Every row comes from one small tree of marks. The marks that hang from a mark follow it in brackets, in alphabetical order. Every link used is in the known rows. Which tree was each row made from?
Known rows:
C{K Q{U}}: [  21  151 -163 -120  128  -10  -66 -185   33  -18  -40  -37  -91   90
   81 -126   -6  152  209  -95   19  232 -112  -68  185  185  -20  250
  115  158  175 -342 -116 -170 -135   36   37   14  -36 -278  -55  130
  227   62  151  -68   52  -37  -17   72    8   65  132  138  -96  363
 -217  -40 -195   58  -62  354 -219   64]
R{B Y{G{Q{U}} V}}: [-106  372 -555 -389  174   39  102 -196  119 -119  179 -152    3  -11
  263 -165  251  460  140  143  -29  115 -272   22  145  142 -182  -78
  -36  174   91 -154 -269 -193  -56   55  121  -59  -58 -504  316   46
 -117  110   12  -96  307    2 -192  181 -171   73 -302  125 -244 -284
  -75 -117 -175   91  -11    6 -272  -53]
B{L{X} Y{V}}: [  48  166 -275 -165  176  336  167 -122 -139 -216  276  -97   49  189
  160    2  -49  156 -122   27    6  113 -675   34  110  458   64 -202
  -25  140 -123    3 -216  -45  290   63  217 -118   58 -301  381   39
 -162   20  131  -46  240    4 -274   78 -237  -77   82  157 -344  -20
   91 -132 -154 -254 -345  199 -157   64]
G{D{C{K}} J Q}: [ -70  394 -305 -231  104   24 -184   31  247  195  163    8 -273   92
   44  -97  -76  102  250  192   19   87  252  110  243  535  -16  -43
  112  158  304 -347   47 -243 -426  178 -116   71   12 -475  -77  156
 -126  -18  126 -150   70 -251    9  -83 -185  229  -35  103  -29  398
 -418    3 -293  341    9  510 -248  -11]
J{D{C{K{Y}}}}: [-107  370 -171 -154  193  -16    2  -55  280   61   69   31 -140   59
  -10 -225  -42  127  228  -32   34  191  -97  -44  223  471 -100  115
  113  114  217 -327 -101  -86 -108  222   97  -26  -80 -358  -70  143
 -172   50  137 -285   -3  -80   62 -151    3   92  246  137 -175  331
 -254  -69 -187   95   36  270 -146   57]
K{Q{A{P}}}: [  81 -122  -26  -70   28   -6  -12   23   28  174   42    9 -135   41
   26 -213  -54   11  140   22   51  165 -152 -109   15  -91 -203  135
  252  137   61 -143 -203    2  -93 -149    9  -83   45 -162   -3   -8
 -141   93   36 -196   24 -145  -27  136  -48  -11  178  121 -225  183
 -136  -14  -69  -61 -181  296  -51  -40]
D{C{Q{A U}}}: [  45   95  -46  -48   31  -44  -45 -137   46  110  -26    1  -67  142
   74 -195   15  136  244  -77   63  107   51  -89   91   61  -79  417
  228   55  228 -308 -153 -171 -198  -50  160   32  131 -270 -116   79
   28   -9  128  -57   34  -41  121   83  -71  260  239   55 -102  345
 -216  -23 -170  171   46  252  -99   91]
K{Q{A{C P W} U}}: [  90 -424  209  147  -51  -32  -49   41 -125  271   56 -124 -161  -73
  -76 -220  -87  -96  130  -37   69  155  105  -74 -135 -329 -148  162
  226  -31  -53 -167 -210   85 -108 -193  -55  -96   75  -57 -141 -121
   74 -171  -28 -177   17 -116   41   56    1  -31  221   19 -222   66
  -65  146  -51 -243  -43  423   84  -41]
U{A{C{K} L} P{X} Q}: [ 233 -403  157  122  -80   75  242  181 -158  -54   43 -153 -230  240
 -121   33   33 -359 -144 -315  -31  122  -92 -145  188  -10   85   57
 -101  120 -209  102  146   22   50   84  -39  180 -307   40 -289  -19
   25  293  160 -332   21  119 -125 -378  184 -238   32  -74  -71  -62
  -44   98   -7 -150  -18  337   68  165]
K{Q Y{V}}: [ -26  186 -290 -243  135  -13   59  -87   91  -60  234   -5  -88   13
   -5 -251  132  186   78  -22  -19  159 -190   28  -25   49 -267    3
  262  258  185 -162 -179 -152 -107   84  109 -257  -59 -318  143   23
 -190  172   30 -313  180  -40  -20  122 -116  -89   25  226 -228   78
  -90 -105 -276 -107 -282  124 -215  -49]
A{C{J} L{X} P{U}}: [ 165 -305  125  132  127  254  108  250 -424  168   -4  -86 -179   10
    5 -161 -161 -204  -96  -11  156  286 -269   52   66  126  101 -119
  -55  -50 -314    9  -27  227  305   54   -7   -1   31   93 -110   -4
   83 -155  185 -143    3  -89 -401 -123   22  -88  176   38 -267   16
  -11   87  132 -334 -151  376 -156  -47]
A{C W{B U}}: [ -23 -163  115  221  -43  119  338   87  -51    3   27 -244 -129   16
  -45  107 -171   13  -53 -163 -118  170 -301 -177   24  -45  144   40
    1   10 -353 -109  -24   34  421   10 -177   36   44 -178   77  122
  -55   94  -30 -269  -73  -86 -134  -17  -37 -157  254   25 -316  -32
  148  198  -74 -103 -192  311 -167  -43]
B{Y{G{D{C} Q}}}: [ -87  322 -451 -204  130   29    5  -36  130   55  222  -48 -139   72
  102   21   22  272  150  108   -3  132  -91   -6  109  534  -43  -59
  -46  230  174 -336  -63 -210 -225  188  -25   98   20 -493  144  195
 -215    0   37  -67  147 -188  -84  -59 -240  148 -113  134 -140   37
 -278 -162 -151  212  102  379 -214   69]
K{Q{A U{P}} Y{V}}: [  25 -141  -68 -123    6 -155  -43 -174  128  -25  176  -42  -63   83
  -76 -338   94   55  227  -32  -12   30   24   -6 -187 -256 -352  251
  365  233  333 -114 -317 -137 -210 -177  240 -276  -69 -242   -3 -170
   44  241    7 -259  171  108  126  140  -79   22   13   95 -257   68
 -145  -33 -325 -109 -183   52   -5  -19]
V{R{B{L{X}} Y{G}} W}: [ -29  426 -476 -376  373  191  209 -106  186 -307  199  -60   21  212
  371  -99   41  274  -29  321 -150   91 -731  -99  294  373   24 -303
 -235  -11 -458  116 -171  -60  479  158  333  -33  -17 -438  559 -103
 -223  116   24 -259  467  111 -465  232 -172 -101 -148  135 -526 -653
  152  -69  -60  -16 -286 -151 -314  -56]
W{A{C Q} B{L{X} Y}}: [ 143 -214  -23  163  -99  234  307   48 -133 -127  139 -195  -61  184
   79  201 -163   62  -80  -13 -118   55 -641 -192   11  307  262  126
 -296 -122 -440   21  127  -31  551   47  -57  150  212 -147  204   25
  -74  -16   77  -77  -26 -121 -290   37  -94 -336  289  191 -560  -79
  223   37  -72 -409 -226  564  -45  227]
U{P{X} Q{A{C{J K}}}}: [ 310 -399   51    4  -28 -141  101  134   -2   31  -43  -82 -128   86
  -54  -38  -30 -256   56   10  -17  101  109 -167  120 -112  -49  194
   85  -28   41  -27   67  -45  -95  -40  -54   21 -238  -90 -333   -8
   10  235  148 -229    0  139  -38 -190  158 -151   37 -126  -28  167
 -101   37  -75  -77  140  273  124  256]
U{A{C Q W{B}} P{X}}: [ 181 -576  310  290 -160   72  432  209  -98  -14    5 -281 -181  175
 -139   53  -52 -345 -148 -104  -24  120  -89 -235   92 -140  128  -87
  -40  -71 -497  121  124   37  262   71 -201   92 -130  -38 -255   13
  -71  260   18 -366  -80  108  -64 -169  193 -173  151  -60 -226 -102
   52  210   47 -289 -100  331   98   22]
P{U{A{W{B}} Q} X}: [ 112 -392  291  248  -68  166  454  171 -206  -33 -132  -93 -152  401
 -102   20  -42 -285 -180 -115  -74  187 -208 -199  201 -258  141  -28
   88  171 -333  136  -25  -19  347   59   23  173 -209 -172 -113  144
 -128  282   86 -325   -5  106 -118 -196  342 -126  163 -148 -216 -109
  176  167   53   52 -224   97  -57  -33]
P{U{A{C} Q}}: [ 143 -284   29  135   83  216  307  228 -173   50  -10   15 -177  159
 -169   93   -6 -210 -229 -153  -53  198 -196  -57   81 -207  114   52
  -46   79 -213   22   94 -164  233  129 -132  248 -181 -174 -121   69
   46   60   99 -198   30   80  -16 -175  137  -48  106   16 -223   30
    3   64   17   12  -62  131   -8   27]
C{K{Y} Q}: [ -21  207 -245 -123  167   -2 -105 -176  135  -96   48  -12 -131   38
   27 -139  -18  202  174 -118   -7  235 -144  -46  171  278 -129  175
  181  195  135 -302  -38 -146 -140  101   39  -56  -75 -336  -53  128
  122  158  114 -298   16  -85   33   14  -23 -110  137  142 -138  294
 -225 -114 -207  -12 -162  243 -284   41]
G{J{D} Q{A}}: [ -57   98 -163 -142   60  141 -127   65  263  165  106   68 -174   57
   -7 -149  -96   40  196  184   79   84   88  -66  317  282  -64   58
  221   76  235 -230  -54 -183 -164   70  -42  -37   92 -493  -38   56
 -139  -81  170 -149  131 -217   60  -14    8  275  -13  174 -209  307
 -344  -43 -123  204   38  307 -133   27]
V{P R W{A{C L{X}}}}: [  67   27   83 -117  227  155   60  124   87  -99   82   -4 -196  219
  171   -9   95 -190  -41 -155 -121   83 -519 -130  196   75   22   18
 -233 -118 -636  235   64   37  525  105  237   39   32  -48  348 -133
   64 -116   87 -220  233  -53 -413   42  -48   43  164   98 -398 -430
  126   58  -44 -183 -416  139 -391   -9]
A{C L{X} W{U}}: [  24 -248  194  202  -10  320  226  118 -234   38  119 -242 -236   12
  -50   13 -228 -174 -176 -258   37  221 -316   -3   58  173  100  -96
  -79  -38 -379  -23  -35  191  342   67  -12   -8  104   52   59   -1
   30 -130   82 -237   48 -127 -324 -177 -120 -155  326   70 -279 -118
  125  158   39 -380 -232  389 -194  -58]
Q{A{C P{X} U}}: [ 118 -434  176  100   33  137   79  126 -126  199  -23  -46  -57   34
  -44 -121  -37 -166  -55  -44  108  210 -168 -163  133 -143 -151   33
   56  -92 -298  -11 -112  128   68 -266 -146    1  -84   -5 -115  -59
 -135   37   41 -219   -8 -155 -168  -10   40  -74  179  -70 -161   54
  -73  115  115 -322  -42  146   44   38]
G{D{C Q{U}} K{Y}}: [-137  361 -145 -230  101   89 -192 -192  295  139  196   69 -192   88
  -46 -239   49  244  282   49   -4  126  282   98  -23  295 -135  234
  120  178  483 -356  -91 -238 -305   97  187  -22   31 -458 -210  134
  -34  -24   49 -309  144 -150  104  -90 -156  181   86   32  -79  277
 -483 -153 -272  169   28  300  -70    2]
Y{V{P W{B U}}}: [ -74  310  -55 -147  149    1  224  -29  144 -194  -12  -79  -52  192
  215   64  105   77   89 -151 -194   50 -501 -178   41 -167   -2   -5
   44  175 -291   71 -105  -93  478  -89   76  -80  -80 -339  461   27
  -91  307  -68 -147  125  -39 -296  224  -52   78  102   29 -266 -238
  156  107 -237   61 -543   -3 -426 -117]
K{Q{A{L W} U{P}} Y}: [   0 -394  221  147 -116  -73  -37 -108  -39   43  131 -179 -187  133
 -133 -346  -66  -68  187 -103   68   78  137  -43 -154 -297 -255  244
  340  175  174  -77 -269   63 -133 -149  220 -223   25  -99  -99 -218
   66   78   32 -403  122    9   63  -62   23  -90  101   11 -287 -120
 -109   87 -127 -218 -172  339  -48  -56]
Y{V{P R}}: [  19  311 -254 -366  322   86   91  -66  124 -150  123   23  -43  122
  179  -71  230   34    7   11  -62  168 -469 -111  178   38 -176 -189
   91  135 -225   79 -133 -144  211  107  194 -130 -131 -329  372   10
 -156  159   89 -196  265   70 -214  147  -96  211  -81   40 -207  -96
   18  -89  -89   78 -321  -40 -355 -117]
B{Y{G{J Q}}}: [ -52  165 -489 -202  154  158  -12  -26   55  -51  227  -64  -78   39
   89   21  -15  310   86  172  -16  154 -255   -8  194  418  -23  -82
   33  229   91 -238  -75 -233 -100  146  -88  -12  -21 -500  185  121
 -162   55   44  -90  200 -210 -152   48 -173   31 -243  196 -236    2
 -239 -179 -151   65   -8  294 -234   26]
Y{B{L} V}: [  15  270 -334 -255  157  115  195 -130  -27 -191  270 -130   75  138
  173  -68   76  251  -27  197  -13  105 -411  -71  220   47 -112 -129
   64  158    2   27 -242 -218  160  -35   75 -154  -36 -318  411   37
 -389   97   79 -182  253   76 -136  200 -136  -29 -236   73 -317  -33
   32  -15 -130  -38 -229  157 -252   48]
K{Q{A{C L W} U} Y}: [  38 -380  173  157 -106    5  -75  -26 -124  105  171 -153 -160  -14
 -140 -308   -7   60  123 -195   72  123  209  -12 -138 -285 -211  282
  276   20   98 -195 -147   72 -113  -72  129 -196   62  -95 -140 -200
   38 -182   22 -358  133  -71   61  -69   29 -191  117   38 -275 -121
  -32   83 -110 -280 -110  448  -40    0]
Q{A{C{J{D}} U W}}: [   8 -407  113  213  -32   78  -11  204  -49  255   -6  -66 -111 -100
 -179 -150 -188 -191  101  106  144  140  126 -157  108  -70   -4    5
   91 -229  -89 -167  -55   -6   38    4 -214  -80   71 -270 -125   20
  -87 -224  129 -171  -72 -193   17 -134  119   99  322    2 -187  156
  -98  219  137 -152  181  428  -92  101]
P{U{Q{A}}}: [ 112 -164    7   31  103  141  224   31  -26   77  -83   46 -134  210
  -37  -32  -40  -79  -89  -28    4  218 -209  -88  103 -215  -96  180
  155  126   -3  -22  -83  -84  183  -61   25   98  -85 -237  -25    1
  -66   60  124 -167  105   66   -8  -42  129   54   81  -21 -227   91
    3  -31   19   69  -90   89  -43   13]
G{K Q{A U}}: [ -15  -10 -119 -174   62  139 -117 -134  330  106   66   57 -132   76
   18 -127   28  222  222   -5   59   57  124   10  127    6 -171  353
  139   92  360 -281 -155 -183 -179 -105  139   24    1 -373  -73   29
   85  -31   65 -144  216  -91  116   27  -71  192  -68   42 -145  199
 -295 -123 -181  110 -109  358  -50   22]
G{D{C} Q{A{L P}}}: [ -23   51   18    4  -57   63 -133   33   36  293  143  -55 -264  101
   57 -175  -58  -26  185  -47  155   65  171  -13   55  263 -130   79
  159  117   78 -176  -65   86 -232  -87   26   66  196 -197  -80    0
 -173  -87  100 -226   24 -269  -44 -135 -157  242   59   13  -88  141
 -288   23   -6  129  -10  548 -144  -35]
B{L Y{V}}: [  10  222 -327 -178  182  240  181 -135 -122 -213  250 -136  118  185
  147   27   62  241  -60   17  -35  120 -575  -47   96  290   53 -169
   31  186  -59  -27 -184 -109  225   32   64 -111  -12 -390  418   52
 -232   87   89 -111  191   -2 -172  102 -206  -28  -35  120 -287  -65
   41 -103 -169 -106 -238  233 -186   56]
D{C Q{A{L P W}}}: [   9  -79  259  155  -63  152   17  -67 -137  269   57 -169 -249   82
   21 -201  -94  -82  137 -179  140  128   37  -99   50  146 -102  118
  152    2 -134  -30 -126  239  -41  -91   74   -4  190 -108 -148   22
 -234 -171   82 -277 -116 -233   37 -139    6  185  404  -69  -57   56
 -159  136  106  -63   10  435 -117  -87]
C{J{D} K}: [  12  185 -208 -171  154   -5   -6   69  121   58  -18   12  -70   21
   28 -164  -84   37  227  127   65  222  -98 -110  293  380   52    8
   93   56  204 -296  -86 -134  -22  218  -50  -74  -66 -366  -35  211
  -83   45  222 -138  -11  -69 -107  -74   82  118  158  157 -135  397
 -235  -34  -82  121   74  436 -210  109]
B{L{X} Y{G{Q}}}: [  27  114 -396 -152  178  273  115 -102  -21 -178  243  -50  -75   91
  149  109 -145  259   -3  153    5   82 -505  -47  201  581   28  -86
 -177  172  -14 -152 -133 -151  135  121  139   53   62 -368  323   71
  -86    0   95  -31  290 -118 -287   20 -152 -156  -67  216 -384  -63
  -64 -143  -89 -143 -191  323 -193  114]
V{P{X} R{Y{B}}}: [  32  328 -222 -509  293  -19   53  -20  152 -245   76  -35   -3  255
  362 -138  305  115   14  221 -129  242 -529 -191  397  -68 -174 -265
   39  110 -293  193 -144 -102  106   85  305  -51 -328 -339  395  154
 -362  265   76 -265  322  107 -309  200 -124   -7 -245 -125 -200 -484
    4 -112  -38  134 -278 -273 -312  -48]
U{A{W} P Q}: [  62 -360  140  204  -54  108  310  103  -35  -15   96 -142 -223  198
 -182   48 -140 -355 -166  -74  -19   99 -172 -111   13 -154   47  -31
  104  169 -205  122  -79 -129  146   76  -56  102  -66 -175  -99   51
  -17  270   51 -363    8   90   42 -219   60   24  150   -4 -183   45
  -52   70   23  -45  -81  211    7    0]
C{J{D{Q}} K}: [  10  258 -175 -205  127   25  -60  -14  133   96  -14   42 -150   -2
   22 -153  -66   52  300  100   31  199   10 -134  294  475   59   61
   35   63  262 -289   -7 -145 -106  239  -34  -36  -34 -445 -126  280
  -62  -26  239 -111  -73 -140   -8  -78  142  164  278  175  -38  422
 -355  -14  -91  170  140  408 -228  108]
A{C{J} L P Q W{U}}: [  99 -437  238  289 -129   94  173  197 -409  200   58 -351 -204 -136
  -69  -15 -188 -291  -18 -138   91  230  -35 -127 -212  -86  120 -146
    5 -151 -428   -8  138  239  179  -27 -372  -26  135  114  -72  -36
  -20  -46   10 -305 -172 -240 -330 -195  -85  -96  283   21 -146 -111
   50  247  206 -456   65  730 -154  -58]
B{L Y{G}}: [  17  151 -412 -129  208  202  196  -99 -103 -217  180 -122  102  132
  128   89  -39  326  -16  130  -45  170 -557 -154  170  341   40  -71
  -77  195  -21 -154 -182 -187  232   81    5  -15  -36 -384  373   55
 -228  111   56 -121  227  -38 -279   70 -106 -166 -122  134 -397  -83
  -25 -136  -57  -65  -87  293 -159  118]

Which tree is each row?
[  67 -441  211  280  -49  211  232  186 -187    8  133 -266 -202  115
 -178   -8  -84 -278 -163 -228   49  121 -113  -71   86  -57  105  -88
  -23   26 -351   92  -13   53  207  103 -108   52  -58  -35 -110  -37
   36   45   77 -368  -12   39  -46 -243   26  -55  121  -19 -229 -126
  -55  178   51 -203 -116  379  -67  -37] | U{A{C L W} P}
[-127  300 -387 -302  114  118 -182 -142  345  -98  369    7 -152   89
   59  -76  -28  346  175  333  -31   39   96   44  171  163 -177  -34
   53  239  364 -176  -61 -335 -207   -2   83  -37  -39 -524  184   55
 -195   63   21 -405  315 -141   16    9 -204 -123 -417   25 -293  -32
 -332 -126 -215   99 -224  369 -240   55] | G{D K{Y{B{L}}} Q}
[  -3   -8 -138 -204  -10   11 -237  -53  251  177   96   80 -155  115
  -30 -255   21  144  277  108   13  112  269   18    3 -101 -192  241
  228  168  531 -355 -173 -234 -334  -89  116  -88  -10 -373 -105  -19
   22    2   59 -154  236 -103   44   71  -91   76  -32   50 -186  227
 -303  -93 -243  141 -119  467    1   31] | G{D K{Q{A U}}}
[  75  -38  -90 -161  -23 -201 -206   11  114  165  -57   77  -82   40
  -13 -341  -52   44  471  110   52  104  235 -131  110   41  -82  313
  251   59  522 -405 -174 -173 -332   21  103 -129  -35 -345 -147   66
   42   -4  194  -26   13  -65   48   30  136  119  224  141 -137  397
 -245   42 -200  161  106  521  -82  145] | C{J{D} K{Q{A U}}}
[ 199 -344   69  179   12  254   21  260 -427   25  -36  -25 -208  130
  -78  -92  -96 -219  -42 -173   87  179  -66    9  169  118  239   21
  -71  -26 -191  -56  155  -37  109  211   42  130   -6  -56 -208  108
  274  -75  260 -102  -45  -45 -208 -165  101  -70  278   60 -181   73
  -64  132   37 -107 -160  360 -270   48] | P{U{A{C{J Q} L{X}}}}
[ 125 -329   74  165  -78   23  233  147   -5  -33   26 -123 -245  109
 -197  204 -144 -326  -55 -308 -183   63 -170 -144  -52 -108  144  138
 -114  128 -161   11  132 -151   97    6 -200  273 -238  -88 -139   56
  198  382   24 -247 -137   61   -2 -250  -15 -147  243   -9 -148   82
  -30  175 -129  -27  -18  245   30   94] | W{U{A{C{K}} P Q}}
[  45  142   83 -246  408  113  199   96   43  -86 -193   56  -70  347
  204  -61  174 -123  -49   63  -41  271 -340 -109  361 -212  -57 -151
   17  125 -258  148  -99  -70  297   -4  100    6 -324 -230  263    7
  -43  103   63 -168  253   63 -339  113  185  115  -17  -74 -170 -275
  -61   27  -79   27 -436 -192 -328 -130] | V{P{U X} W}
[ 156 -167   62 -124   80 -100   -9   45 -105  156  -14  -62 -128   19
   42 -215   56  -57  159  -53    5  247  -21  -84   87  -36  -96   95
   57   86   24 -216 -111   52 -207  -79  -45  -30 -210    6 -180    7
   66   60   54 -136   45  -65 -168   18   66 -178  111   66  -93  142
 -147   82 -175 -220  -56  366   51   44] | A{C{K{Q{U}}} P{X}}
[  45  310 -497 -345  266  284  153 -146 -120 -361  224 -109   64  149
  350   40   67  328  -23  189  -28  103 -755  -45  223  246  -55 -278
 -208  161 -152   94 -263 -199  327   24  279  -92  -29 -377  576  -79
 -207  110   71   -4  317   14 -480  148 -126 -178 -181   29 -446 -326
  150 -160  -67 -214 -367   26 -352   36] | R{B{L{X} Y{G V{P}}}}
[ 109 -212 -215   21    6  249  -13    6  -81  -15  220 -104 -171  -22
   63   14  -52  197  -14 -175   83  102 -268  -13  135  398  -80  121
 -138   15 -108 -173  -27   81   62   55  138   40   68 -190   33  -50
   -7 -209  104  -32  209 -140 -177 -103  -99 -154  -27  121 -285 -188
  -24 -134   10 -264  -65  416 -108  138] | B{Y{G{Q{A{C L{X}}}}}}
[  69 -399  162   59  -30   31  320   80    8   68  -73 -146 -134  243
  -70   -8  -19 -345  -35   54   -3  171 -281 -241  117  -81  -75   27
 -125  -22 -300  145   15  -82  133 -126 -248   93  -81    2   41   -4
 -119  308   70 -252  -68 -104 -248  -31   45  -13  236   79 -242    6
  -86  160   48 -337  -30  231  -97   84] | W{A{Q U{P{X}}}}
[  91 -375  145  285  -71   84    4   71 -177   -4   23 -265 -297   92
 -134   -1  -96 -270   35 -351   13  119   39 -105  148   60  126   14
  -50   44 -254  -40  137   42  -55  110 -144  122 -123  -77 -235   13
  302   60  133 -291 -139  -31   66 -268   99 -123  240  -36  -84   -1
 -118  242  -26 -136  -77  524 -173   30] | U{A{C{K Q} L W} P}
[  68 -167   12  126 -110    5   29  142 -257   16  -24 -188 -123   46
  -13   46  -55  -85  167 -244 -112  121  -92 -212   22   33  217  260
  -78  -15 -127 -114  188 -113  106   31 -213  100  143  -58   76  159
  155   86  134 -185 -208 -262 -275  -60 -105  -87  336  124 -204   52
  -44  196  -92  -39   23  515 -399  162] | W{A{C{J Q} L} U}
[   1 -257   59   95   36  142   27   11  -31  188    3   -9  -73   52
  -40 -147 -132  -53   31    2  124  179 -277 -120   44  -91 -182   94
  147   23 -164  -69 -237   47   96 -271  -93  -16   59 -144   28  -33
 -129   77   38 -194  -33 -201  -92   69  -50   75  228   21 -230  180
 -103   60  109 -183 -124  222  -84  -44] | Q{A{P U}}
[  -4 -277  159  186  -52    8   58  -76   18   17  -67 -206 -198  118
  -53    5 -211 -217  123 -149  -54  115  -68 -194   13 -138  -22  109
  186  102  -92  -43  -84  -27    2 -172  -80    8   36 -184   12   30
  192  221   34 -243 -117  -61   49   -9  -72   75  334  -44 -161   59
  -94  188  -80  -17 -105  164 -180  -40] | C{Q{A{W{U{P}}}}}
[  98   42 -208 -145  131  -25   50   62   76   78   62  -28 -197  -49
    3  -74   11  108   93  -56  -42  209 -115  -38  144  118  -69  100
   -4   70   81 -280   20 -111 -115  137 -124   -2 -144 -215  -54   79
  -15  -14   81 -138   46  -76   -4   31  -10 -188  133  187 -162  189
 -123   33 -216  -69 -133  430 -122   58] | A{C{K{Q}}}
[ 130  -90 -100   51  -34  -47 -106   80 -164   30  -37 -150 -147   31
   27  -45    4    4  233 -198  -32  143   -6 -154  180  196  132  285
  -81  -47  -32 -206  184  -92  -45  122 -165   73   47 -115  -70  143
  179  -25  212 -161 -173 -208 -157  -87   30 -130  248  111 -134  201
 -117  120 -113  -33   45  672 -364  222] | W{A{C{J K Q} L}}
[-109  328 -224 -258  158  284 -123   -7  287  155  109   82 -232   41
  -13 -142  -45   98  185  187   10  191   20  -33  340  432   36  -30
   43  110  294 -224   37 -206 -103  220  -50  -37   -8 -540 -135  183
 -161  -69  180 -206  125 -265    6  -70   29  199   71  161 -138  308
 -462  -95 -131  154   44  340 -118   12] | G{J{D{Q}} K}
[ -15  278 -257 -201   77  -42  -27  106  137  172  151   22 -179   44
   48 -109  -39   72  211  242   75   80  227   37  110  385   17   -5
  119  107  283 -302   -5 -254 -290  209  -52   32  124 -423  -37  245
 -180   -3  133 -160   53 -180  -42  -63 -188  283   12  124  -31  342
 -368  -40 -171  313   68  465 -268   48] | G{D{C{J}} Q}
[ -16  316 -135 -331  477   79  132  -24  133 -132  -32   75  -68  267
  210  -83  274  -78   -5    7 -124  178 -473  -71  176 -174 -118 -257
   26  105 -412  214  -89  -66  388   51  190  -81 -264 -351  481  -87
  -18   74   34 -163  316  141 -231  208   24  320  -69  -17 -230 -426
   84   40 -119  119 -458 -240 -454 -241] | Y{V{P{U} R W}}
[  92   -8  -81  -93   -9 -264 -240    3   85  192   51   38 -145  -19
   -7 -367  -73   81  451   33   44   58  208  -35 -113   58 -240  297
  334   79  334 -303 -131  -28 -436  -72  101 -120  -20 -200 -200   39
 -132  161   34 -287 -161 -174   89    0  -74  -57  320   18  -94  326
 -228   23 -219   36  -30  427 -101   33] | D{C{J K{Q{A{P}} Y}}}
[  39 -345  227  210 -104  179  237   86 -223  -72   48 -206    2  316
   24  -40  -58  -94  -53 -166  -27  174 -437 -195  118   50  175 -143
  121  166 -459   74 -188  150  283  -52   42   36  -83 -173   18  190
 -191  286   -5 -301 -125  -65 -170  -79   42 -120  217 -106 -216 -146
   90   35   31 -145 -260  226  -41  -54] | U{A{P{X} W{B{Y}}}}
[  33 -169   56  164   96  101   32   37 -170  154   41 -186 -208 -113
   -5  -39 -116 -118  -32  -78   70  275 -134 -100   62   30   16  -80
   81  -13 -340 -117   -1   87   53   16 -220   -1   91 -111 -103   68
  113 -117   42 -240  -72 -186  -44  -29  -28  -37  227   64 -136  123
 -114   95   45 -241  -34  378 -129  -35] | A{C{Q} P W}
